Each name stands for a flat space through zero: a line, a plane or more. A row that begins with a name and a colon came from that space; any other row is followed by the name of the space it lies nearest, among the names in its block.
dm_fh: [  7  39  17  -2   2 -26  -7  26  -3  14  26  31   3  20 -22 -10  -6   8
  30  36  -8  23 -25 -50  11 -25  24  38 -12  -1 -12]
ng_qh: [ 18  -5   2 -10   2  30 -22  13  17   6  10  11 -11 -35  10  10  41   5
 -11 -19 -39 -26   9  35 -19  24 -21 -26  -5  -3 -15]
ml_nr: [  2  11  -1  20  -1 -15   6  14  -2 -10  11  18 -19  -2  14 -13 -15   4
  10  21  -2  34  -8   6   5   0  27  23  -9  -5   1]
ng_qh: [-55  53 -26  24  11 -45  35   0 -17 -45   5   2 -20  30  18 -29 -65   6
  41  85  45  61   6 -19  27 -22  45  47   0 -20  31]
ng_qh: [ 13 -33  15 -33   8  24 -33  12  14  55  -8  -2  26  12 -29  23  15   0
 -24  17   6 -51  -9 -43  -1  17 -18 -19  -3 -31 -15]
dm_fh: [ -5  47  15 -12  -1 -19   0  36  39  21  34   3  -2  38 -11   7   1  -8
  32  46  18   5 -20 -27 -10  -1  10  37  15 -21  15]
ng_qh: [-42  50 -35 -14  26 -12  21  -7  -9 -50   2 -28 -16  -4   8  -6 -16 -19
  28  19   8  17   8  -3 -11 -11  14   6 -11 -25  20]
gf_rq: [  0 -11  10 -20   2   6   1 -13  19  33  10  -7  17  18 -26  17  16 -19
   3  -6  12 -30  -8 -30  -9 -10 -21 -12  22   8   7]
jb_hs: [-12  10   5   1  -9  -6  23 -30 -15   9  -4 -27  23  19   2  -1  -4  -8
  -2 -19  26  -5  14  -9  -1 -27 -21 -18  23  41  10]
ml_nr: [-25   0 -16 -43  21  32  -9 -29  -5  -3 -19 -36  23 -24 -18  20  28  -5
  -9 -30 -16 -67  29   1  -3  -2 -46 -54   8   2  -6]
jb_hs: [ -7 -32  -2   3  11  -4  25 -17  13  19   0 -25  -5   0  -4  13 -10 -36
  -6 -23  19  -9 -11   5   1   1  16 -10  16  -5  17]
gf_rq: [-31 -19 -39   4   1  -4  35 -47  17 -54  -7 -16 -21  15   2   4 -11 -35
  17 -11  37  19   1  14 -30  -2 -11   3  24  -5  52]
jb_hs: [-35  19 -10 -38  14  11   7 -50 -43  -1 -29 -49  50   0 -23   6   5   1
  -6 -30   7 -52  36 -34  13 -40 -47 -52  10  37  -9]
jb_hs: [ 23 -21   6   4   3 -10 -12  33  15  14   5  18 -15  15  -7   3 -15 -11
  -4  24   9  25 -38 -23  -7  20  39  35 -23 -46   0]
ng_qh: [-22  -9 -18 -16  50  20  16 -17 -30  27   1 -42  -7 -48  20   8   0 -38
 -25  -8 -12 -27  14  -1  -2  -2  21 -62 -24 -18 -13]
gf_rq: [ 34 -36  22  -2   0  23 -16  15  32  56  28  25  -8 -10  -3  17  36 -16
 -16  -3 -16 -22 -17   0 -21  19  -7 -17   5  -4  -9]
gf_rq: [ 25 -16  23 -19  -8  23 -33  10   3  44  -2  11  27   3 -17  12  28  18
 -21  -1 -12 -39   2 -21  -1   7 -31 -21   0   6 -24]
ng_qh: [-39  45 -51  -9  -2 -12  20 -37  -1 -92   5   4 -18  39   3 -14  -7 -18
  43  36  39  52   3 -30 -57 -21 -27  26   0  -9  52]
ml_nr: [-10  57   2 -22  10 -19 -23  33  -9  -5  13  25   9  27 -25 -10 -12  21
  31  70  -1  15 -15 -67   8 -16  14  40 -25 -31 -12]
dm_fh: [  4   9  10  -9 -10  14 -13  16  13  16  -4 -16  11  11  13   7  10  12
 -15  11  12 -20  14  13 -10  20 -23 -10   9  -6   0]
ml_nr: [ 17  24  31 -10 -14  -7 -21  30   5  29   3   5  25  13 -18   2   8  27
   3   0 -13 -19  -4 -13  22  -4  -6  15   4  11 -23]
ng_qh: [ 18 -18  -1  28  -9  23  -2  -7  -1  -5  16  32 -26 -40  36  -9  27   9
 -14 -12 -32  11  19  52 -15  12 -13 -27  -1  29  -8]
gf_rq: [ -5 -23  -4  33 -31   0  18  -5  42 -34 -10  -2 -22  -3  26   2  -3  13
   2 -26  11   5  19  92   7  32 -13  13  45  16  31]
jb_hs: [-16  15  -5   0   2   7   3 -13  -9 -11  -2  -2   3 -20   6  -4   8  15
   5  -7 -17 -16  26  22  14  -8 -17 -20  10  23  -6]
dm_fh: [ 46   1  45   5 -24 -33 -14  50  16  40   5  10  17  41 -28   2 -14   6
   2 -11   7  20 -51 -33  15   0  37  60  -8 -10 -16]
jb_hs: [ 40 -31  10  24 -17  12 -33   7  -9  -6   9  81 -14 -27  -6 -15  23  37
  -2   2 -51  19  -8   5   8   3  -4  10 -21  20 -30]
ng_qh: [ 13 -10  18  13  -4  -5   3  10  10  60  36  29  -2  42   9  -2  -7 -17
  -5  72  43  27 -20 -57 -24  -7  10   8   3  -5  12]
dm_fh: [-25  -5 -30 -14  16  -3  12 -39 -49 -42 -41 -38  16  -6  -8  -6 -24  -9
  -9 -30  11   1  11 -19   5 -20   0 -18 -21  -1   1]
jb_hs: [  1 -50 -17 -11  34  18 -15  10  21   0  -5  14 -29 -50 -17  17   6 -15
  -6  -8 -39 -28 -15  20  14  34  30  -8 -19 -56 -11]
gf_rq: [ 18 -95 -40  24 -18  36  -4 -34  35 -56 -20  27 -46 -13  25   9  16 -18
 -27 -23  15  21  -2  62 -58  55 -27  -9   5 -27  41]
gf_rq: [-42  32 -22  -4   4 -18  35 -28   0 -35  -3 -33   2  23   1  -3 -20 -18
  25   5  36  10  12  -2  -5 -21  -7   6  24   9  35]
ml_nr: [  2  13  -6 -16   4  16 -27  -1 -25 -16 -10  17  11 -20  -9  -6  17  27
  -3   2 -32 -14  15 -12   4  -6 -22 -15 -22   5 -26]
gf_rq: [  8  42  29   8  -3   3  -4  28  10  38  35  12  -1 -24  17  -3  26  19
   8   6 -36 -17  17  30  17  -5  -3 -13  13  33 -24]
dm_fh: [ 14 -11   4   8   4  -6  -9  -4 -24   1   4  37  -1 -16 -17 -11   0  11
   5  -3 -29  14 -12 -24  17 -19  15   6 -21  14 -23]
dm_fh: [-19   1 -17 -22   9   0   7 -15  -5 -18 -24 -41  13  15  -9   9 -12 -16
  -4 -12  26 -12   1 -13 -10   1  -7  -5   0 -20  15]
dm_fh: [-25  34  -3 -27  25   7 -11  13   1   2   1 -14   6 -33 -14   8  11  13
  14   3 -37 -45  19  10  30  -1  -1 -17  -1 -12 -20]
dm_fh: [  7  -4   8   6  -2   0   1  13  32  16  24  19 -15   1  -2   7  12  -7
  11  11  -5  -1 -11  10  -5   9   5  11  14  -4   7]
ml_nr: [  7 -82  -7  19 -17  54 -15 -57 -38   4 -45   8  19 -45  26  -3  20  37
 -63 -39 -13 -44  60  52  15  15 -63 -83  11  53 -20]
gf_rq: [-16 -14 -11  13  12 -23  43 -18  31  -6  22  -7 -27   6 -10   8 -13 -49
  28 -17  17  18 -26   8  -6 -10  32  19  26  -3  36]
ml_nr: [  1  30  21 -19  -2  -9 -18  23   1  27   6   7  25  22 -26   2   1  20
  12  27  -2 -17  -6 -41  19 -12  -4  16   0  -2 -17]
jb_hs: [-46  54 -48 -62  24  41 -16 -41 -13 -80 -20 -35  12 -46 -14  12  55   8
  19 -45 -50 -63  53  25 -27  -9 -79 -58  -2  10  -3]
jb_hs: [ -6  -6   6  18  16 -23   9   5 -19  17   7  25  -7 -12 -11 -12 -30   5
  12  24 -11  17 -13 -22  45 -19  47  17 -11  -2 -15]
ng_qh: [ 20 -55   0  11 -11  40 -28 -14  -2   6 -13  36  -4 -38  11   2  29  29
 -32 -11 -31 -27  25  37   2  25 -35 -39   0  15 -19]
dm_fh: [  4  40  22   7  -1   4 -17  34   2  24  27  29  -3 -27  12  -9  18  37
  10  29 -43 -12  19  21  28   0   0  -4   1  18 -30]
ml_nr: [  18    1   23  -13    5  -23   -1   -5   -9   49   31   36   22   41
  -53    0    0  -21   23   22   10   14  -47 -108   -3  -50   14   25
   -7   14   -8]
gf_rq: [-54  42 -19 -26  15 -28  43 -34  -1 -11  -1 -58  22  56 -19   6 -31 -41
  30  19  68   1  -2 -56 -12 -39  -5   8  28  -3  45]
ng_qh: [ 41 -55  36  57 -42  -7   3  -7  -4  50  14  59   2  27  16 -17 -10  20
 -22  20  24  39  -9  -7  10  -7   1  11  19  52  -2]
ml_nr: [-61  85 -22 -65  46  -6  -4  20  15 -14   9 -43  11   6 -31  16  -1 -11
  44  51  -1 -45   9 -42   7  -9   0   4  -1 -56   6]
ml_nr: [-18 -37 -31  -1  13  19  16 -43  -6 -21 -13 -15 -11 -13  10   6   1 -27
 -14 -13  15  -5  13  10 -24   4 -16 -34   3  -4  22]
jb_hs: [-42  48 -13 -35  28  -2  -8 -16 -51 -13 -22 -22  35 -14 -24  -8 -12  26
  12  17 -17 -34  30 -43  41 -36 -11 -23 -16   6 -27]
[ 10  45   1 -19 -12   5 -24  36  48 -18  31  24 -14  22  -4   7  34   5
  29  33  -7   6 -12  -2 -43  18 -24  32   4 -24  13] : ng_qh
[ -6   3 -17  25 -18 -19  32 -28  -8 -27   8  -1 -11  53  26 -16 -26 -27
   5  28  67  68 -10 -26 -48 -16  -1  21   6  11  45] : dm_fh
[ -7 -34 -20  10   9 -27  27  -1  11 -15 -16 -28 -19  38   0   4 -52 -46
  -3  12  61  44 -40 -22 -17  14  52  40 -10 -57  39] : gf_rq
[ 15 -13  29  -3 -15   6 -11   8  23  37   4   9  18  -1 -20  12  20  16
  -2 -23 -17 -39   2  13  23   2 -19  -5  28  25 -13] : gf_rq
[  3  71  17 -35  22  -4 -15  69  50  39  51 -12 -13  13  -2  18  25 -24
  27  47  -9 -12 -26 -21 -31  17  20  23  -8 -54  -1] : ng_qh
[  2  16  11  29 -16 -20   6  18  13  14  31  41 -15  37  17 -16 -19   9
  17  74  32  47 -10 -21  -4  -4  16  37   9   1  17] : ng_qh
[ -8   3  -6 -19   9  25 -27  11  -1  -5 -17  -5   6 -28   2   6  15  27
 -13   6 -26 -40  26  23  13  23 -21 -24  -8 -18 -19] : jb_hs
[  2  50  17  39 -19 -64  47  27  29  -2  46   7 -26  58  12 -16 -38 -30
  48  29  46  84 -44 -12  -9 -24  59  81  20   8  39] : dm_fh
[ 31 -74  17  -9 -11  40 -35 -11  -6  44 -30   7  28 -14 -12  16  23  18
 -52 -28 -10 -52  10   0   7  23 -36 -43  -1   6 -26] : jb_hs
[  3 -37  14   9   1   6  -2 -10 -15  38 -12   4  15 -12  -5   1  -9  12
 -22  -4  -3 -24  10  -1  35  -2   3 -22   7  16 -18] : jb_hs
[-14  45  16   6 -18 -10  -1   7 -10 -13 -10  -5  21 -11   1 -11   0  48
  15 -14 -24 -19  35  38  49 -14 -17   2  23  45 -18] : gf_rq
[-23  28 -11 -12  13 -15  23   5  14  -9   4 -42  -6  19   5   7 -17 -30
  13   7  30   7  -8  -3 -14   1  17  12   7 -26  25] : jb_hs
[ 22 -38  16  33 -30 -22   6   5   8  26   3  29   1  66   4 -10 -36  -3
 -10  50  67  53 -31 -44 -11   2  18  44   7  -7  25] : ml_nr
[ 16  -5   8 -10  -4  11 -28  -8 -30   9  -5  34  22  -4 -21  -7  16  26
  -6   5 -23  -9   2 -42   6 -19 -23 -12 -20  20 -29] : ml_nr
[  6   4  16 -29  -1  13 -22  29  31  28  -6 -23  17  10 -14  22  15   5
  -9  -1   1 -45  -1   3   0  26 -15  -2  10 -28  -6] : dm_fh
[  3  -9  -2   4  -6   2 -13 -12 -19 -29 -19  23   6 -29 -18  -8   6  32
   6 -33 -41 -10  11  17  32 -10  -9   0  -4  25 -22] : gf_rq
[-31  19 -21  -1  15 -31  31 -15 -14 -30  -9 -29  -3  22  -7  -7 -40 -25
  21   8  33  29 -13 -26   5 -21  32  25  -4 -16  24] : gf_rq
[ 12  -4  11 -31   0  20 -34  19  14  27  -6   0  21  11 -21  16  21  12
 -12  14  -3 -39  -2 -26  -7  16 -26  -8  -4 -23 -14] : dm_fh
[-40  26  -9 -16  16  11  -1   4   4  -2 -12 -29   7 -18   9   6  -5  19
   2  25  -2 -42  38  28  30  12 -12 -23  15 -13  -2] : ml_nr
[ 17 -12   1 -13  -4  17  -8  -9   9  10   9   3   4   8  -6  10  28 -17
  -8 -14   2  -8  -8 -17 -38   1 -26 -15  -1   4   4] : ng_qh
[ 24  17  34 -34   5   3 -26  51  37  56  16 -16  17  11 -27  25  23  -7
  -1  -5 -14 -41 -26 -19  -1  17   6  11   0 -30 -19] : ng_qh
[ 28   1  -4 -22  -4   3 -16  -1  -1 -21   1   5   3  11 -24   6  25 -19
   4 -37 -12  11 -31 -33 -44  -7 -12  12 -24  -7  -2] : ml_nr
[ 28 -57  16  37 -23 -17  19 -17   3  34  10  29  -3  44   0  -6 -23 -21
 -12  13  49  46 -33 -36 -13 -10  18  22  11  17  21] : ml_nr
[-19  -4  -8 -31 -17 -28  -3 -22  -4 -33 -47 -21  46  75 -63   6 -37   8
  19   1  57  -5 -20 -74  14 -22 -18  47  14 -16  24] : ng_qh
[ -6  -2  -1  16  -6 -17  15   2   7 -17  -7  -4  -8  -1   1  -4 -18   2
  10 -13   3  12  -3  26  20   2  18  20  11   2   9] : gf_rq

Each name stands for a flat space through zero: a line, a plane or more. A row that begins with a name and a colon came from that space; any other row is followed by the name of the space it lies nearest, among the names in its block.
sg-fz: [ -7   1 -16 -23 -36 -45  46  23 -23  91   0  17 -16  32 -44  26   6  17
 -19   4  24 -74  10 -16 -52  27  11  10   2 -10  -5]
ph-rt: [ -2  21   0  -5   1 -12   4  -7 -18  28  -2  -9   0  -4 -30  -4  12  39
  11 -21  19   0  -3  -6 -36   1   5 -24 -16  15  10]
ph-rt: [ 59 -36   4  53 -18   0  30 -21  26  52  70   7  17   7 -18   7  -9   7
  20  24 -27 -64   4 -52 -10  11   0 -13 -18   5  10]
pg-zd: [-23   2   3 -18  -1   3 -19  21  -8 -21 -16 -16   2 -14  18 -18   3 -13
  11 -16  23  38   5  28  16 -20 -10   4   0 -30  19]
pg-zd: [  8 -19 -16  -3  32  63 -13 -22  45 -40  20 -10  -3  16  54   0  -6 -51
  -3  29 -23  11   9  11  34  16  -7  10  41  36 -38]
nq-dz: [ 13 -16  20  21   4   7  -1 -12  13 -25   2  -1 -13 -18  -1  -9  -2  -3
   4  16   0   5  -3 -17   2  -4   2  -7  -3   4   5]
ph-rt: [-31   8  -1  -6 -12  23 -17  18 -11 -43 -40  -8 -29  12  22  -6  -8 -37
 -14   7  19  36   4  20  47  16  -2  20  10 -39  -7]
sg-fz: [ -4  17   9  29  31  25 -32 -41   3 -70  -8 -19 -16 -28  13 -26  -9   6
  13  11  -6  66 -23  -9  35  -2  10 -18  -4  20   6]
sg-fz: [-33  22  16   1 -12 -40   5 -39 -32  -9 -27  21 -43  -8 -28  10 -14  48
 -18   7  14  -7 -19 -14  20  -4  25 -10  -8 -22   3]
ph-rt: [-28  -8   0 -21  -4 -32  17  12  -3  24  11  -5  -2  -8   0  -8   1 -12
   9   0  26  -7 -10   9  -3  -4   7   9  15 -27  25]
nq-dz: [ -2  -4  -9  -4   2   0  -3  -2  -1   8   7 -10  -6  -8   4 -10   0   0
   9   6  14   6   6   0  -3  -7  -2  -4   3  -1   9]
nq-dz: [  8  -4  -7  12 -15 -28   2  31   4   3  -1   4  20  19  -1   6 -12  -8
 -15  12 -38 -12  -2 -15   0   8  16  39  -7  -2 -20]
nq-dz: [ 19 -24 -15  15  -4  38  12  -1  30  18  41 -12   4  27  24   1  -6 -44
  11  22  -7 -23  10 -10  19  30  -6   9  19  -1 -10]
ph-rt: [ 10 -22 -10 -30  33 -34  22  24  24   9  11  38  40 -18  16  20  11 -34
 -22   8 -33 -23 -16  22 -34 -19 -10  24  33  39  -2]
sg-fz: [-17  11  19 -26  -4 -14  -4 -23  -8   5   6  26  25   5   2  24   0  46
   0 -46 -16 -24   1  28  18 -39  -8 -14 -10 -21  -2]
pg-zd: [  9 -15 -15 -15  23 -10 -16  -5   6 -25  -9  15   0 -31  20   0  -3  -1
 -14  22 -15  12  11  11  -5 -40  -9   7  13  28  -9]
sg-fz: [ 16   2  -2  22  22  27 -17 -11  13 -31   8 -16   8 -13  13 -17   0 -12
  13   6 -11  36  -8  -6   8   4  -2  -8  -1  24   2]
pg-zd: [  3 -10  18 -10  -7  38 -20   4  12 -27 -17 -15  -9   7  14  -4   5   7
   3 -12   6   6  33  11   2 -15 -11  -5  -5  -2 -25]
ph-rt: [-14  19   6 -14   5 -18  -4  12   5  30  11 -59  12  13 -25 -32  14  48
  34 -24  14  12   3 -22 -62   9  33  -3 -13  36 -13]
pg-zd: [-10  14  -6   2   0  -4 -11   5 -14   2   3 -16  11  -9  -1 -16   1   6
  18 -17  13  29  -7   8   8  -6  -3  -7 -12 -17  25]
nq-dz: [-13   6  13  -4 -39 -14  12  13 -10  37 -10 -24 -23  37 -33   0   0  38
   2  -6  18 -34  21 -27 -27  23  26   8 -17 -14 -25]
pg-zd: [ 54   5 -29  -6  11  18  -3 -50  -9  25   1  68  10   5  -9  59   0  54
 -40  -2 -48 -60  31   5 -17 -35 -33 -31 -10  58 -41]
nq-dz: [-56  -8 -43 -57 -22 -56  15  28 -16  46  -3   0 -22  21  17   6 -15 -19
 -18  28  25 -26  11  19  11  -4  18  50  39 -38  -8]
ph-rt: [ 26 -15   5  28 -10  10   2 -34  -1  -6  15  35  -6 -10   2  20 -14   6
  -7  12 -17 -25   3  -8  38 -17 -17 -17 -11 -20  10]
nq-dz: [ 21 -28  59  42 -36  46  20  10  51  -3  19 -48 -17  59 -17 -11   1  -4
  18   9 -11 -45  20 -60 -17  64  34  12 -12   2 -52]
ph-rt: [-12  18  -1 -28  24 -16  -8   4   3  11   0 -27  19  -5 -10 -16  16  37
  15 -25   2  17  -1   4 -52 -13  15  -7   0  45 -10]
nq-dz: [  1   7 -20   5   7  -4  30   4 -18  21   2  46   4  -7  -3  25   4 -52
 -19   4  10  -9 -36  21  17  28 -23  -7  17 -19  41]
pg-zd: [ 26   0 -16  21  -5  34  11  -3 -11   4  -2  44   3   4   6  29   0 -43
 -20   1  -4 -13  -7  18  32  19 -38 -14   0 -20  20]
ph-rt: [  7  18 -24  -2   4  22   9 -21 -33  35  -2  15 -19 -17 -18   7  13   1
   5 -11  49   4  -3  17  -8   7 -31 -47  -3  -7  43]
sg-fz: [ -2   9  24  23 -26  -6  -1 -11 -26 -19 -21  34  -8  -3 -13  19 -11  13
 -14 -15  -5  -6  -9   4  45  -8 -10 -10 -27 -53  18]
nq-dz: [-14   8 -31 -11   1 -29  28  20 -21  26  -5  48  10   4   3  29  -3 -51
 -31   8  -2 -15 -32  26  21  22 -13  19  24 -25  26]
pg-zd: [-20   4   5 -10 -14 -13  27  10  11  35  12 -16  -3  45 -14   6   1   0
  -1   0  -1 -36  -7 -17 -17  44  30  20  13   3 -26]
nq-dz: [ -9  27 -13  -9  10 -31   1   4 -39   9 -23  25   6 -31 -20   5   9  11
  -8 -19  18  23 -23  21 -12 -15 -14 -17 -10  -6  41]
pg-zd: [ 19 -11   4  11  -4  24 -11  10  11 -14  -6 -14  -5   1   4  -8   2  -6
   2   8  -2   6  20  -9  -9   0  -5   2  -7  10 -13]
pg-zd: [ 35 -30  44  38 -24  -2  -2  24   8 -27 -26 -14 -26 -24 -29 -21   4  11
   2  22   8   0  22 -43 -36  -8   6   0 -32  -2  -1]
ph-rt: [ 41  43   9  47  12  12  -7  34 -16 -29 -44   9  32   6 -39   5  16   0
 -20 -25 -41  38 -30 -18 -40  44   0  -3 -40  49  -9]
sg-fz: [-50 -28   4 -34 -27 -34  25  49  16  13  -4 -14 -18  31  20  -4  -9 -54
 -11  27  18 -25   2   6  13  25  26  61  39 -47 -14]
sg-fz: [ 48 -19 -17  36  -5  26  23  21  17  21  11   6  -4  16  -9   7   3 -50
 -13  37 -11 -25   3 -30 -23  49  -8   9   5  26  -9]
nq-dz: [  8  13  -4  -3  21  21 -20  11   9 -12   9 -21  39  -2  13 -14  11   0
  20 -30 -13  34  -2  16 -10  -7  -9  -6  -8  22   1]
ph-rt: [ 19  25   1  13  15  15 -15  -7  -6  -8  -9 -11  13  -1 -18  -5  11  32
   6 -21 -12  21  -2  -9 -29   4   1 -20 -22  41 -10]
sg-fz: [ 16  18  -7  -5  19  21 -13 -41 -14  -4 -15  15 -15 -15 -13  11   9  43
  -7  -9   5   3  11   4 -20 -18 -14 -40  -9  41  -9]
pg-zd: [ 35 -34 -16   7  36  78 -17 -29  53 -55  13   9  -9   6  58  11  -6 -54
 -17  46 -38   1  23   6  30   5 -20   6  41  56 -51]
sg-fz: [ 57  -7   9  71   4  71 -28  21  16 -54  14  -7  45 -12  26 -17   0 -59
  22 -15 -32  55  -9   4  49  12 -40 -11 -33 -19  32]
sg-fz: [ -7  -5  10   6   4  43  10 -18  25 -28   1  13 -14  36  23  21  -6 -41
 -18  12 -18 -16  -9   4  41  42   3  10  28   0 -32]
[  8  19 -19 -34  60  15 -19  23  15 -32 -24   0  41 -15  20  -1  26 -17
 -13 -20 -28  46  -8  35 -49 -10 -12   5  21  85 -24] : ph-rt
[-14  10  15  -2  -3 -30   1  -2  -6   9   5 -15   8  -5 -18 -11   1  35
  15 -16   3   3  -9 -11 -16  -9  19  -3 -14  -3   8] : ph-rt
[-10 -34  20  12 -20  -7  -2  48  22 -36   4  -5  17   1  35 -12 -14 -65
   2  13 -15  13  -5   9  50  -2  -1  48   7 -61  12] : sg-fz
[-59  21  28 -57   9   1  -3  11   4 -19 -30 -17  -1  21   9   0  16   9
  -1 -44  20  13  -4  38  -8   2  14   6  20  -4 -23] : nq-dz
[  4 -15  14  13  16  10  14  -7  13 -24   4  15  -7 -22   9  -1   3 -42
  -2  16   6   8 -24   3  14  11  -9  -6  17  -4  24] : nq-dz
[ 27 -23 -26  32 -23 -26  12   0 -11  33  18   7 -23 -15 -14  -5 -17  -6
  -2  51   7 -22   8 -37   1   0   2   7  -8 -15  20] : nq-dz
[ -8 -26   2 -22 -22   1  10  27   0  -4 -30  22 -28   7  11  17  -2 -33
 -30  21  15 -26  25  15   6  -4 -12  23  19 -28 -15] : sg-fz
[ -9  20 -38  -6  10 -33  15  65 -21  42   9 -11  47 -10  -5 -17  15 -54
  14 -18  16  37 -37  23 -25  26  -9  19   4 -12  57] : nq-dz
[-18  -9  47  -3 -32  -3  11  21  -4 -10 -28  -3 -21   6 -18  -1   6   3
  -1 -17  28 -13   8  -1  -2   4   3   1 -13 -46   5] : pg-zd
[ 26  21   8  19  -5   4  -9 -32 -30   3 -10  34   7 -17 -27  21   3  53
  -5 -30  -8  -7   1   2   2 -27 -23 -43 -39  -2  16] : sg-fz
[-36 -15   2 -42  25 -15 -17   1  21 -37   2  -5  12 -17  45  -9  -5 -15
   2   2  -9  23   0  34  24 -41   4  24  32  -2  -8] : ph-rt
[ -8  25  -3  25  37  22 -41 -52  -9 -45  29 -26  18 -49  24 -38  -6  17
  49 -23  10  84 -30  16  54 -33 -12 -45 -16 -10  57] : pg-zd
[ -8   7  -4   9  -3  28  -1   9  18   8  23 -48   5  35   8 -21   0 -16
  25  -3   4  12  -1 -14   2  43  19  10   5   5 -15] : pg-zd
[ -1 -12  27  -6  -7 -20  10  -8   7  -2 -10   9 -16  -1 -17   9   1  29
 -12   6  -5 -30   8 -17 -23 -11  15   2  -2  11 -21] : pg-zd
[  9 -27  -8  10  28  43 -26  39  46 -51  18 -52  23 -11  55 -45   2 -78
  28  21  -8  64   2   8  14   8  -4  30  24  16   0] : sg-fz
[ 10  -3  -1  26  16   7   0   3   3 -16  21   2  23 -27  14 -14   0 -41
  18  -2   0  35 -31   9  26   4 -16  -8  -1 -17  48] : ph-rt
[-23  17 -11 -32  -5 -13  -3  -5 -15   5 -19  25   1  20   4  27  -5  19
 -25 -14 -12 -17   5  24  14 -10   0  10   8  -5 -24] : nq-dz
[ 19  30  -6  16   1 -32 -17 -28 -12  43  28 -44  20   3 -46 -23   1 111
  35 -22 -17  -2  10 -50 -61 -18  35 -24 -47  55 -17] : pg-zd
